Below are the code and all the weights of a small trained network. Each question names an input and a target symbol and asks about switching units off, where a switched-off unit gives its printed mean instead of its output.

import numpy as np


def w(rows, s, z=0):
    codes = np.array(rows[::2]) - 128.0
    scale = np.full(codes.shape[1], s)
    scale[-1] = z or s
    return codes * scale


def f(y):
    return np.maximum(y, 0)


def softmax(a):
    e = np.exp(a - a.max(-1, keepdims=True))
    return e / e.sum(-1, keepdims=True)


def log_softmax(a):
    a = a - a.max(-1, keepdims=True)
    return a - np.log(np.exp(a).sum(-1, keepdims=True))


def net(x, mask):
    ids = ['αβγδεζηθμξστφψω'.index(c) for c in x.split()]
    T = len(ids)
    res = E[ids] + P[:T]
    u = 0
    for l in range(2):
        r = res
        for j in range(2):
            rows = slice(4 * j, 4 * j + 4)
            q, k, v = (r @ M[l][rows].T for M in (Q, K, V))
            z = softmax(np.where(np.tri(T) > 0, q @ k.T / 4**0.5, -1e9)) @ v
            o = O[l][rows]
            res = res + np.where(mask[u + j], z, o[:, -1]) @ o[:, :-1]
        u += 2
        y = f(res @ A[l][:, :-1].T + A[l][:, -1])
        res = res + np.where(mask[u : u + 8], y, B[l][:, -1]) @ B[l][:, :-1]
        u += 8
    return log_softmax(res[-1] @ U[:, :-1].T + U[:, -1])


Q, K, V, O, A, B = {}, {}, {}, {}, {}, {}
E = w([
[142,200,91,188,168,86,186],'α',
[30,135,145,71,86,175,137],'β',
[108,88,76,78,16,62,136],'γ',
[94,71,29,121,204,81,125],'δ',
[121,63,69,51,151,170,175],'ε',
[189,102,205,80,179,68,174],'ζ',
[229,215,58,176,160,111,67],'η',
[101,157,105,45,214,146,42],'θ',
[126,206,78,41,194,165,195],'μ',
[54,99,184,183,169,236,93],'ξ',
[182,42,81,223,166,66,167],'σ',
[210,47,161,36,134,133,2],'τ',
[229,89,164,170,43,236,216],'φ',
[40,170,209,239,177,51,40],'ψ',
[193,177,247,48,37,41,216],'ω',
],0.0055)
P = w([
[201,104,112,130,2,121,76],'0',
[157,74,109,112,122,156,99],'1',
[169,65,130,104,178,184,126],'2',
[169,63,132,101,184,175,134],'3',
[174,66,149,95,220,184,156],'4',
[157,77,147,102,205,175,159],'5',
[164,95,156,119,201,181,149],'6',
[164,97,171,101,202,188,168],'7',
[161,100,170,114,197,182,162],'8',
[157,107,168,114,191,186,169],'9',
[155,102,174,118,194,182,169],'10',
[153,111,153,124,190,190,161],'11',
[140,104,136,120,191,178,145],'12',
],0.0028)
Q[0] = w([
[192,210,244,34,177,218,244],'L0H1',
[56,40,14,221,79,59,13],'L0H1',
[161,230,210,67,182,182,244],'L0H1',
[63,61,15,223,89,50,14],'L0H1',
[228,26,17,102,197,241,60],'L0H2',
[213,9,239,54,105,41,120],'L0H2',
[229,25,24,94,252,240,82],'L0H2',
[31,242,232,159,51,12,207],'L0H2',
],0.0042)
K[0] = w([
[246,115,208,5,35,227,248],'L0H1',
[4,119,65,242,207,63,28],'L0H1',
[238,147,94,6,75,185,219],'L0H1',
[16,135,41,242,209,60,7],'L0H1',
[233,9,171,233,31,250,241],'L0H2',
[231,214,229,20,150,85,174],'L0H2',
[239,13,185,253,53,232,239],'L0H2',
[20,250,64,14,232,21,22],'L0H2',
],0.0043)
V[0] = w([
[233,149,151,22,83,229,190],'L0H1',
[20,72,163,222,89,134,142],'L0H1',
[131,62,232,154,115,178,91],'L0H1',
[175,52,229,55,196,66,170],'L0H1',
[144,67,230,173,122,253,118],'L0H2',
[220,62,200,41,142,65,185],'L0H2',
[174,177,109,40,196,44,62],'L0H2',
[63,175,97,45,153,77,40],'L0H2',
],0.0041)
O[0] = w([
[196,221,178,55,149,192,207,247],'L0H1',
[33,21,148,184,44,125,105,47],'L0H1',
[114,43,214,143,128,210,84,170],'L0H1',
[168,46,204,55,211,60,121,222],'L0H1',
[129,67,168,104,122,252,122,211],'L0H2',
[221,37,155,84,222,80,106,224],'L0H2',
[146,200,201,115,187,27,92,138],'L0H2',
[93,211,190,118,86,47,97,82],'L0H2',
],0.0041,0.0013)
A[0] = w([
[39,161,155,47,246,242,6,252],'L0N1',
[207,22,61,20,235,179,40,214],'L0N2',
[163,107,153,241,224,45,1,247],'L0N3',
[55,192,242,132,151,214,234,250],'L0N4',
[208,36,134,35,113,239,72,228],'L0N5',
[227,146,7,226,183,226,239,238],'L0N6',
[176,248,27,10,235,145,134,201],'L0N7',
[221,56,31,238,192,55,187,166],'L0N8',
],0.0042,0.0032)
B[0] = w([
[71,79,193,49,244,209,38,240],'L0N1',
[207,29,104,33,207,139,84,254],'L0N2',
[161,77,226,230,232,44,52,199],'L0N3',
[48,216,250,109,155,224,222,208],'L0N4',
[196,37,149,28,77,219,112,242],'L0N5',
[199,140,62,188,185,238,235,212],'L0N6',
[177,225,72,32,253,93,128,213],'L0N7',
[184,44,106,240,221,162,206,166],'L0N8',
],0.0043,0.0058)
Q[1] = w([
[101,240,199,230,7,56,100],'L1H1',
[35,155,18,149,12,46,142],'L1H1',
[71,173,2,159,68,111,110],'L1H1',
[53,210,8,166,8,78,78],'L1H1',
[72,157,147,213,152,146,253],'L1H2',
[106,60,26,238,99,151,241],'L1H2',
[98,57,19,227,120,196,198],'L1H2',
[65,203,179,125,156,98,243],'L1H2',
],0.0039)
K[1] = w([
[107,155,3,183,22,69,149],'L1H1',
[192,53,2,86,113,157,75],'L1H1',
[97,52,8,117,150,191,20],'L1H1',
[174,58,19,149,105,149,71],'L1H1',
[54,219,187,226,62,130,245],'L1H2',
[211,215,26,235,40,56,249],'L1H2',
[241,180,16,248,116,48,243],'L1H2',
[20,205,228,139,89,235,222],'L1H2',
],0.004)
V[1] = w([
[224,181,146,77,37,105,254],'L1H1',
[93,66,43,134,215,143,69],'L1H1',
[107,175,242,192,149,48,111],'L1H1',
[124,108,49,17,195,203,140],'L1H1',
[39,167,243,67,140,196,54],'L1H2',
[156,62,35,33,112,82,31],'L1H2',
[61,90,148,32,82,115,22],'L1H2',
[168,73,17,156,99,55,149],'L1H2',
],0.004)
O[1] = w([
[228,110,151,56,155,25,246,85],'L1H1',
[47,165,9,176,135,164,44,175],'L1H1',
[104,80,255,178,226,173,136,107],'L1H1',
[35,106,18,40,73,62,85,254],'L1H1',
[66,193,235,41,142,108,104,205],'L1H2',
[208,65,133,71,159,144,1,200],'L1H2',
[188,173,186,18,120,111,7,152],'L1H2',
[202,78,24,168,93,135,103,47],'L1H2',
],0.0038,0.0056)
A[1] = w([
[221,134,178,39,102,71,206,253],'L1N1',
[233,213,151,159,204,57,18,191],'L1N2',
[14,38,100,25,128,113,20,231],'L1N3',
[137,26,196,165,234,60,149,242],'L1N4',
[163,235,20,53,236,75,101,160],'L1N5',
[53,40,224,165,169,75,164,251],'L1N6',
[124,74,240,103,132,251,172,223],'L1N7',
[253,12,134,122,113,233,65,140],'L1N8',
],0.0041,0.0037)
B[1] = w([
[210,226,173,41,29,13,218,188],'L1N1',
[220,254,200,243,125,139,35,186],'L1N2',
[33,31,89,99,77,95,54,244],'L1N3',
[88,34,199,237,194,35,173,207],'L1N4',
[154,237,32,98,230,92,78,203],'L1N5',
[13,121,204,180,110,4,174,173],'L1N6',
[83,123,229,110,86,204,217,230],'L1N7',
[238,25,184,202,70,222,137,215],'L1N8',
],0.0042,0.011)
U = w([
[142,38,91,242,118,68,211,72],'α',
[168,217,205,87,14,35,181,47],'β',
[224,174,157,168,12,242,189,68],'γ',
[246,221,100,237,159,183,65,135],'δ',
[123,55,20,80,6,10,130,237],'ε',
[237,55,185,132,39,90,56,2],'ζ',
[108,234,61,206,215,113,217,244],'η',
[37,172,135,150,192,7,33,179],'θ',
[109,237,32,25,228,126,195,93],'μ',
[1,142,120,74,113,176,139,226],'ξ',
[85,9,19,161,232,81,130,189],'σ',
[158,132,153,66,195,140,10,62],'τ',
[191,38,47,28,167,240,211,127],'φ',
[59,117,229,218,185,224,115,131],'ψ',
[194,105,245,84,177,13,232,48],'ω',
],0.0042,0.0039)

Each question gives the input, a string of symbols that net reads in full, and the target symbol t.
The units are the heads (4 rows each of Q, K, V and O) and the neurons (one row each of A and B). Each row of codes is followed by its name. A weight is (code - 128) times the scale printed after its matrix; where a second scale follows, it is the last column's (O, A, B and U).
mask holds one flag per unit, layer by layer, with each layer's heads first. A switched-off unit (its flag False) gives its mean, the last column of its rows in O or B, instead of its output. The means were averaged over made-up inputs and are rounded, as every weight is.
A unit's drop is (log p(t) with every unit on - log p(t) with that unit switched off) / (log p(t) with every unit on - log p(t) with every unit switched off).
The circuit of an input: a set's keep is (log p(t) with only the set's units on - log p(t) with every unit switched off) / (log p(t) with every unit on - log p(t) with every unit switched off). Starting from the 12 units with the biggest drops (on a tie, the unit counted first), units are removed one at a time, each time the one whose removal leaves the highest keep (on an exact tie, the one counted first), for as long as the keep stays at least 0.8.
units of the circuit, in order: the units of the circuit, biggest drop first
k most important neurons: the k neurons with the biggest drops, biggest first
top k neurons in layer l: the k neurons of layer l with the biggest drops, biggest first
heads that matter: for each layer, one digit per head in row order, 1 if its drop is at least 0.15 and else 0, layers parted by /
drop of u: that unit's drop, to one decimal
input η μ θ ω θ φ θ δ ω φ, target ω: heads that matter => 11 / 10
input ω τ σ, target ω: units of the circuit, in order => (L1H1, L0H1, L0N2, L1N1)
input θ η ψ ω ω ε, target ω: heads that matter => 11 / 10
input φ η φ ε γ γ ψ γ θ ψ η ψ τ, target ψ: 2 most important neurons => (L0N3, L1N7)
input ψ γ φ ε ε φ ω ε θ, target ω: top 3 neurons in layer 1 => (L1N1, L1N4, L1N7)
input η η θ, target θ: heads that matter => 01 / 00
input ξ ε τ ε θ η μ σ φ, target φ: top 3 neurons in layer 1 => (L1N2, L1N6, L1N4)
input ε φ θ ω ε γ, target ε: top 2 neurons in layer 0 => (L0N3, L0N1)
input μ ε φ ε β ω φ ζ, target ω: top neuron in layer 1 => (L1N1)
input ω τ γ ω η τ, target ω: 3 most important neurons => (L1N1, L1N4, L0N1)
input φ θ η ψ ω η σ μ, target μ: top 2 neurons in layer 1 => (L1N5, L1N8)
input φ α α, target η: heads that matter => 00 / 01
input ε ξ ξ ε γ α σ μ ξ η φ ε, target φ: heads that matter => 01 / 00
input σ σ θ σ, target σ: heads that matter => 00 / 10
input τ φ ζ ω θ ε ζ μ, target μ: most important neuron => (L0N7)
input η ψ β β ω γ η ω θ, target ω: heads that matter => 10 / 10
input τ ε ε ξ ξ θ μ μ σ α μ ω, target β: 2 most important neurons => (L1N1, L0N1)
input ψ ε ψ, target ψ: heads that matter => 00 / 10
input ε τ ξ η γ μ τ ω σ, target ω: heads that matter => 11 / 10
input σ θ θ, target τ: top neuron in layer 0 => (L0N1)
input θ ε ζ σ θ τ θ θ τ ψ η ψ, target θ: top 3 neurons in layer 0 => (L0N6, L0N5, L0N8)
input ε τ β τ ξ η θ τ τ θ τ, target τ: heads that matter => 00 / 11
input τ ζ τ, target ζ: top 3 neurons in layer 0 => (L0N5, L0N4, L0N2)
input ε φ σ θ α φ δ μ μ ε σ δ, target σ: drop of L0H2 => 0.1
input η γ γ τ γ σ φ μ ζ ε θ, target τ: drop of L0N2 => 0.2
input ξ σ β ε ψ η τ η θ η φ, target γ: drop of L0N1 => 0.1
input ψ ω ζ μ δ ζ θ ω φ, target ω: drop of L1H1 => 1.0
input μ η θ θ, target θ: top 2 neurons in layer 1 => (L1N3, L1N8)
input φ ψ θ μ ω σ, target α: most important neuron => (L0N8)
